Below are the code and all the weights of a small trained network. Each question names an input and a target symbol and asks about switching units off, where a switched-off unit gives its printed mean instead of its output.

import numpy as np


def w(rows, s, z=0):
    codes = np.array(rows[::2]) - 128.0
    scale = np.full(codes.shape[1], s)
    scale[-1] = z or s
    return codes * scale


def norm(h):
    return h / np.sqrt((h * h).mean(-1, keepdims=True) + 1e-5)


def f(y):
    return np.maximum(y, 0)


def softmax(a):
    e = np.exp(a - a.max(-1, keepdims=True))
    return e / e.sum(-1, keepdims=True)


def log_softmax(a):
    a = a - a.max(-1, keepdims=True)
    return a - np.log(np.exp(a).sum(-1, keepdims=True))


def net(x, mask):
    ids = ['ΘΞΣαβδζημτ'.index(c) for c in x.split()]
    T = len(ids)
    res = E[ids] + P[:T]
    u = 0
    for l in range(2):
        r = norm(res)
        for j in range(2):
            rows = slice(3 * j, 3 * j + 3)
            q, k, v = (r @ M[l][rows].T for M in (Q, K, V))
            z = softmax(np.where(np.tri(T) > 0, q @ k.T / 3**0.5, -1e9)) @ v
            o = O[l][rows]
            res = res + np.where(mask[u + j], z, o[:, -1]) @ o[:, :-1]
        u += 2
        y = f(norm(res) @ A[l][:, :-1].T + A[l][:, -1])
        res = res + np.where(mask[u : u + 12], y, B[l][:, -1]) @ B[l][:, :-1]
        u += 12
    return log_softmax(norm(res)[-1] @ U[:, :-1].T + U[:, -1])


Q, K, V, O, A, B = {}, {}, {}, {}, {}, {}
E = w([
[127,194,168,135],'Θ',
[248,201,104,87],'Ξ',
[114,83,191,155],'Σ',
[124,148,191,167],'α',
[169,121,172,130],'β',
[21,153,230,118],'δ',
[167,150,134,126],'ζ',
[95,98,146,94],'η',
[118,123,165,135],'μ',
[145,154,98,106],'τ',
],0.012)
P = w([
[125,60,4,181],'0',
[101,84,161,60],'1',
[101,101,181,45],'2',
[107,109,186,46],'3',
[112,131,184,48],'4',
[115,142,196,48],'5',
[120,142,213,36],'6',
[116,153,208,35],'7',
[121,163,211,27],'8',
[112,158,217,27],'9',
[119,164,213,36],'10',
],0.003)
Q[0] = w([
[126,108,196,2],'L0H0',
[165,18,14,11],'L0H0',
[175,141,124,8],'L0H0',
[45,57,26,95],'L0H1',
[66,97,211,21],'L0H1',
[116,100,57,204],'L0H1',
],0.0062)
K[0] = w([
[100,153,105,254],'L0H0',
[72,169,133,100],'L0H0',
[114,141,140,168],'L0H0',
[125,145,209,62],'L0H1',
[201,19,125,148],'L0H1',
[107,182,186,116],'L0H1',
],0.0098)
V[0] = w([
[88,117,106,219],'L0H0',
[107,170,185,80],'L0H0',
[57,173,70,158],'L0H0',
[124,153,32,223],'L0H1',
[112,201,124,253],'L0H1',
[158,50,115,205],'L0H1',
],0.0042)
O[0] = w([
[85,209,152,158,99],'L0H0',
[72,23,42,95,185],'L0H0',
[87,153,136,159,5],'L0H0',
[93,124,180,3,28],'L0H1',
[170,172,143,84,85],'L0H1',
[201,61,104,87,204],'L0H1',
],0.0054,0.0028)
A[0] = w([
[106,46,118,124,181],'L0N0',
[131,179,46,53,199],'L0N1',
[1,86,163,161,118],'L0N2',
[136,145,61,86,171],'L0N3',
[101,71,138,145,85],'L0N4',
[35,170,75,120,133],'L0N5',
[150,215,52,85,253],'L0N6',
[177,143,95,131,85],'L0N7',
[174,103,43,79,94],'L0N8',
[124,65,153,222,118],'L0N9',
[125,129,117,130,65],'L0N10',
[140,50,202,18,154],'L0N11',
],0.0062,0.0023)
B[0] = w([
[125,185,135,205,170],'L0N0',
[141,2,179,92,146],'L0N1',
[123,178,99,169,177],'L0N2',
[141,26,123,242,139],'L0N3',
[175,146,118,130,147],'L0N4',
[120,109,216,172,140],'L0N5',
[180,15,155,162,153],'L0N6',
[117,113,111,80,139],'L0N7',
[104,83,179,130,149],'L0N8',
[211,137,136,98,173],'L0N9',
[121,90,128,114,128],'L0N10',
[124,157,38,139,254],'L0N11',
],0.0055,0.0068)
Q[1] = w([
[206,221,184,238],'L1H0',
[125,156,189,163],'L1H0',
[95,3,228,128],'L1H0',
[106,214,174,150],'L1H1',
[210,168,155,148],'L1H1',
[61,160,82,205],'L1H1',
],0.0045)
K[1] = w([
[112,124,99,254],'L1H0',
[179,137,60,138],'L1H0',
[202,58,179,100],'L1H0',
[142,67,177,36],'L1H1',
[49,171,76,115],'L1H1',
[187,135,227,134],'L1H1',
],0.0058)
V[1] = w([
[97,183,65,207],'L1H0',
[114,117,35,172],'L1H0',
[173,34,101,105],'L1H0',
[168,104,154,3],'L1H1',
[77,87,225,82],'L1H1',
[77,72,97,205],'L1H1',
],0.0045)
O[1] = w([
[135,211,96,230,60],'L1H0',
[102,153,73,149,74],'L1H0',
[34,95,64,30,252],'L1H0',
[119,165,206,95,141],'L1H1',
[56,33,231,173,18],'L1H1',
[32,4,74,100,54],'L1H1',
],0.0031,0.0013)
A[1] = w([
[104,185,165,115,253],'L1N0',
[130,226,40,148,116],'L1N1',
[201,32,188,149,172],'L1N2',
[137,253,60,156,131],'L1N3',
[73,58,152,161,76],'L1N4',
[171,27,89,197,154],'L1N5',
[131,69,44,162,102],'L1N6',
[17,131,98,147,159],'L1N7',
[115,143,59,163,102],'L1N8',
[100,101,90,79,149],'L1N9',
[158,142,131,160,78],'L1N10',
[228,94,115,130,65],'L1N11',
],0.0065,0.0033)
B[1] = w([
[162,42,95,118,191],'L1N0',
[157,92,157,107,160],'L1N1',
[2,194,141,99,255],'L1N2',
[197,74,147,115,173],'L1N3',
[218,170,89,140,139],'L1N4',
[116,179,102,142,217],'L1N5',
[136,145,64,97,165],'L1N6',
[103,153,72,173,157],'L1N7',
[92,109,140,98,145],'L1N8',
[181,79,52,156,148],'L1N9',
[160,197,107,143,147],'L1N10',
[95,165,162,124,221],'L1N11',
],0.0061,0.0058)
U = w([
[140,102,184,108,40],'Θ',
[133,69,145,52,2],'Ξ',
[112,183,90,203,21],'Σ',
[155,143,247,153,102],'α',
[165,224,117,60,125],'β',
[51,136,149,182,144],'δ',
[57,135,82,56,228],'ζ',
[146,117,40,172,202],'η',
[189,108,114,128,160],'μ',
[105,43,126,121,160],'τ',
],0.012,0.0045)

Each question gives the input, a string of symbols that net reads in full, and the target symbol t.
The units are the heads (3 rows each of Q, K, V and O) and the neurons (one row each of A and B). Each row of codes is followed by its name. A weight is (code - 128) times the scale printed after its matrix; where a second scale follows, it is the last column's (O, A, B and U).
mask holds one flag per unit, layer by layer, with each layer's heads first. A switched-off unit (its flag False) gives its mean, the last column of its rows in O or B, instead of its output. The means were averaged over made-up inputs and are rounded, as every weight is.
A unit's drop is (log p(t) with every unit on - log p(t) with that unit switched off) / (log p(t) with every unit on - log p(t) with every unit switched off).
The circuit of an input: a set's keep is (log p(t) with only the set's units on - log p(t) with every unit switched off) / (log p(t) with every unit on - log p(t) with every unit switched off). Starting from the 12 units with the biggest drops (on a tie, the unit counted first), units are removed one at a time, each time the one whose removal leaves the highest keep (on an exact tie, the one counted first), for as long as the keep stays at least 0.8.
circuit, biggest first: the units of the circuit, biggest drop first
unit that matters most: the unit with the biggest drop
k most important neurons: the k neurons with the biggest drops, biggest first
which heads matter: for each layer, one digit per head in row order, 1 if its drop is at least 0.15 and else 0, layers parted by /
drop of u: that unit's drop, to one decimal
input α β β δ τ δ α β β μ Θ, target α: which heads matter	01 / 00
input β β α, target β: 3 most important neurons	L0N1, L0N6, L0N9
input Θ β τ δ β Θ, target δ: which heads matter	11 / 01
input β β Ξ ζ δ β ζ δ Θ, target ζ: 3 most important neurons	L0N6, L1N2, L0N9
input β ζ δ δ η β β δ α, target ζ: circuit, biggest first	L1N2, L0N0, L0H1
input Ξ β β η β α, target μ: most important neuron	L0N6
input β α α β δ δ τ, target τ: circuit, biggest first	L0N1, L0N3
input η τ μ β ζ β η α β, target η: circuit, biggest first	L1H1, L0H1
input α β δ β Ξ τ η β, target α: which heads matter	11 / 10
input η β δ μ β η β β, target η: which heads matter	10 / 11
input β δ Ξ β β ζ β ζ τ α, target ζ: which heads matter	10 / 10
input α β Θ β τ β β α τ, target τ: 3 most important neurons	L0N1, L0N6, L0N3
input β τ β Σ, target ζ: 2 most important neurons	L1N2, L1N6
input α β τ Σ α α, target α: unit that matters most	L0N11
input Σ Ξ β β ζ η α, target β: 3 most important neurons	L0N9, L0N2, L0N0
input β δ Ξ τ β α μ, target μ: 3 most important neurons	L0N11, L1N2, L0N6
input β δ β α Θ α ζ η, target η: 2 most important neurons	L1N2, L1N9
input η α β α ζ δ α β Θ β μ, target η: which heads matter	10 / 00
input α δ β μ β β, target α: which heads matter	11 / 11
input α α Θ, target α: unit that matters most	L0H0
input β δ α Ξ β α ζ, target ζ: which heads matter	00 / 00
input Ξ α β β Σ, target Σ: which heads matter	01 / 00
input β β β, target ζ: which heads matter	01 / 10
input α α α α, target α: drop of L0H1	0.2
input β δ β α β β Θ μ, target μ: drop of L1N2	0.2
input β η ζ, target ζ: drop of L0N10	0.0
